Below are the code and all the weights of a small trained network. Each question names an input and a target symbol and asks about switching units off, where a switched-off unit gives its printed mean instead of its output.

import numpy as np


def w(rows, s, z=0):
    codes = np.array(rows[::2]) - 128.0
    scale = np.full(codes.shape[1], s)
    scale[-1] = z or s
    return codes * scale


def norm(h):
    return h / np.sqrt((h * h).mean(-1, keepdims=True) + 1e-5)


def f(y):
    return y / 2 * (1 + np.tanh(0.7978845608 * (y + 0.044715 * y**3)))


def softmax(a):
    e = np.exp(a - a.max(-1, keepdims=True))
    return e / e.sum(-1, keepdims=True)


def log_softmax(a):
    a = a - a.max(-1, keepdims=True)
    return a - np.log(np.exp(a).sum(-1, keepdims=True))


def net(x, mask):
    ids = ['Σαβγδεηλμξω'.index(c) for c in x.split()]
    T = len(ids)
    res = E[ids] + P[:T]
    r = norm(res)
    for j in range(2):
        rows = slice(3 * j, 3 * j + 3)
        q, k, v = (r @ M[0][rows].T for M in (Q, K, V))
        z = softmax(np.where(np.tri(T) > 0, q @ k.T / 3**0.5, -1e9)) @ v
        o = O[0][rows]
        res = res + np.where(mask[j], z, o[:, -1]) @ o[:, :-1]
    y = f(norm(res) @ A[0][:, :-1].T + A[0][:, -1])
    res = res + np.where(mask[2:14], y, B[0][:, -1]) @ B[0][:, :-1]
    return log_softmax(norm(res)[-1] @ U[:, :-1].T + U[:, -1])


Q, K, V, O, A, B = {}, {}, {}, {}, {}, {}
E = w([
[43,144,157,138,183,88,152],'Σ',
[166,109,183,110,143,86,152],'α',
[69,173,142,161,165,102,56],'β',
[21,166,100,176,78,109,162],'γ',
[52,99,138,155,86,72,105],'δ',
[150,126,150,176,79,113,200],'ε',
[176,144,143,190,71,93,97],'η',
[141,123,182,99,97,245,110],'λ',
[128,205,147,244,139,180,116],'μ',
[157,205,150,132,180,89,166],'ξ',
[184,127,166,87,114,86,58],'ω',
],0.012)
P = w([
[104,187,107,60,66,112,141],'0',
[233,71,147,255,212,98,127],'1',
[191,24,143,198,217,139,97],'2',
[165,69,122,180,178,113,111],'3',
[138,80,127,158,163,126,121],'4',
[129,101,123,138,137,127,130],'5',
[127,117,133,126,128,134,134],'6',
[119,122,147,123,105,125,134],'7',
[118,144,169,118,97,122,137],'8',
[111,158,189,120,89,127,146],'9',
[101,177,193,93,76,132,153],'10',
[111,161,234,132,79,131,156],'11',
],0.0074)
Q[0] = w([
[85,78,159,99,184,146,140],'H1',
[135,77,23,134,141,140,158],'H1',
[162,76,19,108,183,146,111],'H1',
[179,72,11,133,176,135,73],'H2',
[174,149,7,66,119,230,179],'H2',
[143,184,254,136,76,131,80],'H2',
],0.007)
K[0] = w([
[172,181,74,165,96,119,134],'H1',
[171,71,56,112,228,133,85],'H1',
[142,2,95,178,177,119,147],'H1',
[160,78,91,199,166,122,117],'H2',
[130,126,54,197,133,113,112],'H2',
[55,164,176,82,87,122,125],'H2',
],0.0078)
V[0] = w([
[190,198,79,221,126,145,198],'H1',
[110,207,123,103,220,141,48],'H1',
[183,186,104,203,63,118,28],'H1',
[255,125,118,59,154,141,114],'H2',
[111,50,160,150,106,25,111],'H2',
[154,126,151,116,173,27,197],'H2',
],0.0088)
O[0] = w([
[144,151,78,151,46,99,107,106],'H1',
[255,112,244,138,116,122,54,120],'H1',
[167,80,136,121,84,65,207,254],'H1',
[103,189,166,72,86,218,151,140],'H2',
[102,168,164,142,146,53,179,249],'H2',
[128,215,142,166,108,88,134,197],'H2',
],0.011,0.0059)
A[0] = w([
[111,117,106,241,147,96,59,195],'N1',
[118,153,189,140,28,65,120,180],'N2',
[255,58,106,115,170,80,80,121],'N3',
[64,143,40,157,147,91,187,146],'N4',
[207,156,136,116,147,81,127,209],'N5',
[144,129,145,178,243,138,144,165],'N6',
[156,100,87,110,133,137,84,71],'N7',
[138,105,126,116,124,111,112,82],'N8',
[112,174,226,146,111,163,198,108],'N9',
[86,98,65,125,114,114,201,191],'N10',
[157,54,173,95,135,146,196,250],'N11',
[165,119,155,7,86,128,101,124],'N12',
],0.0069,0.0023)
B[0] = w([
[97,67,151,92,98,114,75,160],'N1',
[62,90,152,163,109,148,72,254],'N2',
[115,151,106,52,147,148,134,149],'N3',
[156,168,158,92,144,191,82,174],'N4',
[3,154,109,58,114,153,119,189],'N5',
[136,134,124,135,127,246,142,143],'N6',
[149,145,103,164,83,42,80,113],'N7',
[126,144,156,141,129,153,122,123],'N8',
[96,91,98,126,120,137,77,209],'N9',
[105,129,85,97,124,207,133,162],'N10',
[105,81,71,127,163,173,149,181],'N11',
[154,132,86,240,127,138,147,149],'N12',
],0.0066,0.0087)
U = w([
[117,129,144,148,206,123,22,37],'Σ',
[139,229,132,133,154,150,122,182],'α',
[173,102,179,68,135,98,130,253],'β',
[75,97,73,125,164,95,85,120],'γ',
[94,124,113,148,249,92,152,174],'δ',
[69,176,18,143,129,139,93,40],'ε',
[145,128,81,130,83,91,222,57],'η',
[130,104,86,82,140,213,88,113],'λ',
[182,101,108,135,70,83,137,95],'μ',
[166,158,138,191,88,148,54,139],'ξ',
[107,133,207,128,124,177,186,174],'ω',
],0.011,0.0028)

Each question gives the input, a string of symbols that net reads in full, and the target symbol t.
The units are the heads (3 rows each of Q, K, V and O) and the neurons (one row each of A and B). Each row of codes is followed by its name. A weight is (code - 128) times the scale printed after its matrix; where a second scale follows, it is the last column's (O, A, B and U).
mask holds one flag per unit, heads first, then neurons. A switched-off unit (its flag False) gives its mean, the last column of its rows in O or B, instead of its output. The means were averaged over made-up inputs and are rounded, as every weight is.
A unit's drop is (log p(t) with every unit on - log p(t) with that unit switched off) / (log p(t) with every unit on - log p(t) with every unit switched off).
The circuit of an input: a set's keep is (log p(t) with only the set's units on - log p(t) with every unit switched off) / (log p(t) with every unit on - log p(t) with every unit switched off). Starting from the 12 units with the biggest drops (on a tie, the unit counted first), units are removed one at a time, each time the one whose removal leaves the highest keep (on an exact tie, the one counted first), for as long as the keep stays at least 0.8.
units of the circuit, in order: the units of the circuit, biggest drop first
most important unit: the unit with the biggest drop
top k neurons: the k neurons with the biggest drops, biggest first
which heads matter: for each layer, one digit per head in row order, 1 if its drop is at least 0.15 and else 0, layers parted by /
input δ η α ω δ η δ ω δ β γ ξ, target δ: units of the circuit, in order : H2
input δ δ ξ ω δ ω, target δ: which heads matter : 10
input γ η β ω μ δ η λ γ Σ, target γ: which heads matter : 11
input δ β ω α η, target δ: which heads matter : 11
input ω ω ω η ω γ, target ω: which heads matter : 11
input ε γ η ε δ ω ω ω, target ε: which heads matter : 10
input ξ γ ξ ω ω δ, target ξ: units of the circuit, in order : H1; H2
input β γ η β ω ξ λ, target β: units of the circuit, in order : H1; H2
input ε η λ η ω η ω ω ε δ, target ε: which heads matter : 10
input η ω Σ γ ω η δ μ ω δ, target η: which heads matter : 10
input ω λ ω λ ω ω ω δ ω β, target ω: which heads matter : 11
input λ ε ξ ω, target ξ: units of the circuit, in order : H2; N12; N7
input ω Σ ω γ δ ξ, target α: units of the circuit, in order : H2; H1
input λ ξ η ε ω γ γ ω α, target λ: which heads matter : 01
input ε δ η ω μ Σ α ε, target ε: which heads matter : 10
input ω ω μ α, target ω: units of the circuit, in order : H2
input λ ξ η η δ δ β, target λ: which heads matter : 01
input ω ω ω ξ δ ω β μ ε λ, target λ: top 2 neurons : N11; N9
input ε δ Σ ω ξ λ ε η γ β, target ε: top 4 neurons : N10; N2; N4; N9
input Σ ω β δ α ω η η, target Σ: most important unit : H1
input γ γ ω ω ξ ε μ, target ξ: top 2 neurons : N4; N11
